Moves between items:
lono o venu
lono f nuda
lono u mete
lono q kare
rupe e tupa
rupe o zege
rupe f zepe
rupe n gilu
rupe u zoku
rupe q gobe
gilu e dipi
gilu o tupa
gilu f guzi
gilu n pare
gilu u daze
gilu q rupe
gobe e zege
gobe o ruvo
gobe f padu
gobe n rupe
gobe u legu
legu e rupe
legu o gobe
legu f vofe
legu n zoku
legu u gike
pemu e muba
pemu o kove
pemu f tuga
pemu n tugo
pemu q vivi
mamu f dipi
mamu n venu
mamu u kare
mamu q sali
tugo e fubu
tugo o muba
tugo f kufa
tugo n pira
tugo q pemu
ruza f ruvo
ruza n tife
ruza u padu
padu e tife
padu o ruza
padu f gobe
padu n zepe
padu u vofe
venu f kuri
venu u lono
venu q mamu
fubu e lono
fubu o kare
fubu f fuva
fubu n mete
fubu u pira
fubu q muba
pama o nuda
pama f mete
pama u meti
pama q fuva
kove e guzi
kove o zepe
kove f zoku
kove n muba
kove u pemu
kove q vofe
tife f zege
tife n sali
tife u zepe
tife q ruza
kufa e fuva
kufa o daze
kufa f tugo
kufa n setu
kufa q tuga
meti o pama
meti f tubi
meti q setu
tupa f sali
tupa n dipi
tupa u gilu
tupa q zege
setu e pama
setu o fuva
setu f pira
setu n meti
setu q kufa
muba e kare
muba o guzi
muba f daze
muba n fubu
muba u tugo
muba q kove
vofe e zepe
vofe o padu
vofe f legu
vofe n kove
vofe u vivi
pira e mete
pira o fubu
pira f setu
pira n tubi
pira q tugo
vivi e kove
vivi o vofe
vivi f gike
vivi n pemu
mete o lono
mete f pama
mete u tubi
mete q fubu
guzi e mamu
guzi o sali
guzi f gilu
guzi n kare
guzi u muba
guzi q zepe
kare e venu
kare o mamu
kare f pare
kare n lono
kare u fubu
kare q guzi
pare e kuri
pare o dipi
pare f kare
pare n nuda
pare u fuva
pare q gilu
tuga e daze
tuga o zoku
tuga f pemu
tuga n kufa
tuga q gike
daze e pare
daze o gilu
daze f muba
daze n fuva
daze u kufa
daze q zoku
dipi f mamu
dipi n kuri
dipi u pare
dipi q tupa
zepe e sali
zepe o tife
zepe f rupe
zepe n guzi
zepe u kove
zepe q padu
sali f tupa
sali n mamu
sali u guzi
sali q tife
fuva e nuda
fuva o pare
fuva f fubu
fuva n pama
fuva u setu
fuva q daze
gike e zoku
gike o legu
gike f vivi
gike n tuga
zege f tife
zege n tupa
zege u rupe
zege q ruvo
kuri f venu
kuri u nuda
kuri q dipi
nuda o kuri
nuda f lono
nuda u pama
nuda q pare
ruvo f ruza
ruvo n zege
ruvo u gobe
zoku e gilu
zoku o rupe
zoku f kove
zoku n daze
zoku u tuga
zoku q legu
tubi o mete
tubi f meti
tubi q pira

The rows follow the links: the fewer symbols apart two items are, the more alike their rows tend to be.

Each row is also shifted at random along 4 hidden directions that mean nothing.

Known rows, each with its item:
[-6,-27,-9,-45,-22,-77,26,18,-47,22,48,33,12,46,-85,37,56,-36,-16,-90,27,22,25,29,-53,-67,41,-44,-20,15,42,1,-7,-53,20,-33,-33,-55,19,-34,26,-50,9,-13,4,12,-27,-34,1,-18,27,12,5,-1,47,20,-2,47,15,-1,5]: vivi
[-2,-22,-54,-19,24,-57,-56,-7,-4,-50,29,0,5,-10,-39,4,9,-19,-1,-28,74,23,-52,-21,7,20,17,0,-19,-34,66,49,-25,-33,7,-44,-28,-33,24,9,19,-26,-12,19,-9,0,-34,-21,24,46,-4,-12,-19,71,6,-26,-38,18,17,-25,28]: gobe
[3,-18,2,-18,20,-6,22,-80,-4,8,16,11,-5,-10,-4,20,32,-26,-34,-10,-14,1,22,6,-13,-29,4,-8,-16,45,-15,-2,11,20,4,-14,-10,-11,15,2,38,-43,6,-5,21,24,1,-21,48,47,-41,14,-5,-41,-46,-2,-7,-51,9,22,28]: zepe
[-7,-18,-4,1,-24,-31,-7,-33,53,39,64,-9,-11,41,-75,54,78,-27,-10,-54,47,52,39,18,-12,-81,24,33,-51,72,-19,8,10,-23,39,-106,-12,-19,33,-1,25,-70,-3,-10,30,9,-24,-35,25,16,21,16,4,-10,18,14,8,-16,-11,-2,70]: kove
[-7,24,7,-28,-24,-3,30,15,45,47,43,-13,15,66,21,38,31,24,12,38,-26,33,26,21,26,-47,16,75,35,1,9,19,-15,2,48,-49,-34,-43,-19,10,22,9,-27,-31,-9,-6,28,-21,0,-7,53,44,1,-39,28,13,52,20,-79,-4,-23]: tubi
[0,32,27,-25,-12,46,68,27,15,19,-3,-2,5,39,63,3,3,35,-30,83,-57,11,26,0,63,-18,-20,68,80,-20,-9,42,-28,-1,21,-17,-36,-25,-22,9,2,25,-13,-33,-5,-13,41,2,-5,19,50,49,0,-69,-16,18,51,-12,-79,-3,-62]: mete
[-2,13,8,21,-18,112,-56,56,60,6,-82,-21,-39,-32,30,-16,-54,31,48,62,-37,43,-1,1,50,40,-69,56,-22,-38,-36,-44,-2,36,0,24,44,22,-16,43,-42,100,-16,12,-17,-33,3,16,-50,-74,16,-14,-1,30,34,-11,6,15,-2,-26,-11]: fuva
[-2,-6,5,0,-6,25,32,-22,-8,58,12,19,-21,38,-31,11,43,-28,-1,-24,-34,35,67,64,-23,-44,-39,-11,-32,18,-27,-65,26,19,-10,19,-1,-29,34,-9,14,6,9,-6,15,17,-26,-34,-11,-38,17,-35,9,-39,22,18,9,1,29,4,-20]: pemu
[13,17,-13,4,-11,6,-19,56,22,-20,-16,-39,16,7,13,-21,-27,20,54,25,-2,12,-38,-6,15,32,3,29,15,-62,24,-11,-22,16,4,12,-11,-10,-20,29,-10,45,-31,4,-37,-32,-7,15,-33,-7,27,-7,-9,42,38,-14,12,48,-43,3,-35]: pama
[4,-27,-41,18,1,9,-68,-2,51,10,43,-12,-32,21,-19,26,34,-8,55,32,-10,51,9,21,21,9,-35,51,-40,-17,-2,-13,3,4,20,-45,21,-43,40,10,20,26,-6,-4,-4,3,-39,-55,-15,-1,55,-5,-23,27,53,-18,-33,41,-19,-58,5]: tuga
[4,25,6,19,23,6,-23,-13,-8,-49,-47,-26,12,-59,61,-33,-59,42,8,19,-26,-53,-43,-8,7,54,2,-7,7,-40,4,-9,5,59,-23,69,2,46,-22,7,-21,25,6,19,-7,1,18,24,2,0,-49,-12,1,28,-40,-22,1,-21,-18,35,-10]: dipi
[-8,33,33,8,-2,2,44,1,-4,-5,-24,12,15,-16,10,-28,-23,4,-60,-12,9,-34,-2,-58,-8,-21,26,-33,2,44,2,24,-14,-23,-11,4,-5,43,-34,-18,-27,-21,17,0,14,5,37,43,-12,7,-24,14,18,-36,-57,12,18,-47,23,20,33]: mamu
[17,-10,-19,30,21,75,-57,-29,12,-33,-38,15,-37,-61,14,-31,-16,2,-13,51,22,20,-22,-38,14,58,-67,3,-20,2,-20,20,-3,-5,-42,-11,26,34,17,7,-12,1,25,17,4,4,-27,17,25,17,-37,-1,-25,34,-48,-39,-46,-57,50,-17,32]: zege
[-13,29,7,2,-31,12,5,-16,119,-21,-45,-34,26,10,-43,-10,-39,6,-20,-68,52,59,-13,-19,10,-45,31,22,-71,7,40,13,-40,49,31,-46,-50,15,-72,77,27,-52,-50,9,-4,-25,34,27,3,-3,-52,-30,-2,14,-33,-43,42,-23,-29,78,100]: venu
[-3,-6,-5,5,-27,22,-14,110,-34,-31,-32,25,9,-31,1,-31,-63,18,-18,44,50,-18,-49,-73,-7,48,-11,-6,51,-34,28,78,-57,-96,-13,-16,-12,13,-14,8,-47,27,3,-3,-29,-23,11,53,-37,-22,41,32,-15,36,-26,8,-6,13,16,-65,-1]: nuda
[7,-15,-23,-31,29,11,-27,-10,-32,2,27,3,-8,30,32,12,23,0,29,60,-27,26,5,40,41,41,-31,28,29,-48,7,-5,7,20,-8,9,-9,-59,36,-4,25,36,-5,-10,-19,-12,-45,-53,30,11,41,0,-27,22,44,-3,-12,32,-42,-40,-90]: gike

Start, symbols taken left to right, then the item you end at.
Answer with the item's name.
[-8,-8,8,10,16,52,7,-54,21,-1,-18,19,-4,-14,22,-20,14,-11,-45,30,4,15,7,-25,20,2,-24,17,4,37,-22,35,-7,9,-8,-25,7,27,23,22,28,-41,7,-3,23,30,27,9,53,43,-26,11,-11,-43,-88,-13,-8,-80,2,-1,47]
q u o u -> padu
[-13,-15,-1,-33,4,55,35,-42,-1,16,-43,24,-12,25,0,-13,13,-24,-29,-7,-3,53,9,28,23,-27,-41,19,-25,-1,10,8,-26,43,-16,-2,-32,-42,-9,46,62,-50,-16,4,-18,12,5,-4,35,23,-26,-16,-20,-41,-42,-21,22,-30,10,44,8]
f u n e -> gilu
[-21,12,19,20,-19,68,12,-46,69,21,-43,-13,5,-15,-18,-7,23,-6,-16,-32,-22,-1,38,31,-16,-44,-17,-5,-75,43,-41,-60,27,63,1,24,17,38,-18,38,12,-33,-3,12,26,6,26,25,-4,-36,-64,-30,22,-44,-29,6,24,-58,14,71,63]
f n o u -> pare
[-15,-11,-5,-17,1,107,9,-26,54,8,-72,14,-27,-2,3,-35,-10,-31,-48,43,21,70,9,-17,39,6,-58,23,6,22,-6,39,-40,-12,-5,-48,-23,2,-6,43,34,-38,-16,3,1,2,15,14,37,24,-27,12,-22,-38,-77,-13,-4,-59,28,12,44]
n q u o f -> ruvo
[7,22,12,11,15,-44,-15,-3,9,-15,37,-40,21,5,41,26,-3,33,68,37,-45,-22,-13,19,22,19,20,41,7,-52,9,-45,33,34,24,32,4,-22,9,-13,-10,62,-4,-5,-19,-24,-12,-19,-24,2,35,-8,6,32,62,-16,-1,49,-76,-1,-61]
f n q -> pira
[10,-16,-41,35,44,-102,-74,-65,13,-46,57,-43,-13,-30,-20,23,32,-6,34,-44,57,-10,-53,-3,13,30,39,3,-47,-29,27,2,33,22,-2,-8,-4,-6,50,-12,13,-25,-20,21,3,19,-49,-23,39,66,-25,-31,-13,71,16,-36,-56,5,-27,3,46]
q u u -> gike
[0,18,22,6,-36,-46,36,24,25,48,43,-5,12,41,-43,27,23,1,5,-19,-2,7,41,6,-18,-38,41,9,-8,23,-8,-1,-5,-43,60,-58,1,-27,-3,-20,-11,-4,8,-29,11,-11,11,4,-40,-19,51,47,25,-30,46,43,38,16,-47,-12,17]
f n o -> pama
[-1,20,24,-3,-52,53,31,38,55,25,-60,1,6,27,-33,-26,-18,12,-31,-30,21,35,7,-24,9,-47,3,9,-15,16,15,28,-50,-13,20,-34,-20,8,-54,60,-12,-20,-22,-8,1,-12,42,38,-25,-32,-17,10,1,-34,-29,-9,50,-25,3,39,38]
u q f -> fuva
[4,-13,6,-52,21,50,67,-35,-63,42,8,45,-9,53,59,-12,31,-21,-40,81,-48,24,26,27,30,12,-48,25,54,1,-11,19,-16,9,-10,13,-34,-45,39,4,55,-16,1,-16,-13,20,10,-38,60,58,25,19,-33,-64,-40,-5,21,-10,-20,-12,-93]
n q u e -> kove
[6,20,-7,32,4,-28,-25,36,8,-42,13,-25,15,-44,48,-14,-34,41,14,63,3,-48,-50,-74,29,60,24,17,38,-28,-2,58,-14,-32,18,-16,10,39,-7,-11,-51,47,-7,-7,5,-14,11,24,-10,20,43,45,5,34,-13,-7,-9,-1,-55,-52,8]
u e -> nuda
[-8,-18,-12,35,-13,-61,-37,19,-11,-39,13,18,12,-60,-60,-3,-19,-9,-23,-67,79,-50,-34,-64,-58,39,28,-64,-26,33,-9,33,-6,-78,-10,-27,9,55,-16,-46,-45,-20,43,21,27,-4,-9,42,-22,-10,-21,-9,13,56,-17,19,-50,-21,78,-42,84]
n n f -> venu
[-16,22,29,-10,-48,-62,33,28,21,34,1,-10,38,34,-69,11,20,-3,13,-134,16,-26,36,30,-68,-83,61,-44,-52,34,4,-62,26,5,27,16,-12,8,-52,-14,-24,-44,1,10,11,-16,29,15,-44,-65,-23,-24,38,-31,37,33,45,29,10,72,47]
u q n n -> tubi
[-2,9,11,15,-9,-92,17,-7,28,-16,41,1,29,-16,-61,11,25,-14,-64,-82,68,-19,-5,-54,-44,-50,63,-47,-28,74,9,60,-4,-74,24,-73,4,41,-2,-24,-20,-66,14,6,41,15,5,30,5,18,-13,21,24,-10,-45,29,-15,-36,24,14,121]
f n u q q -> rupe
[4,-15,-26,-12,31,-66,-11,-14,-68,-66,-9,18,6,-42,3,-18,-12,-15,-13,-73,51,-24,-56,-12,-37,31,16,-59,8,-20,44,13,-16,9,-35,51,-21,6,-9,-19,25,-38,2,23,-12,1,-24,10,35,41,-65,-41,-16,38,-22,-16,-39,12,47,21,-9]
f n f -> zege
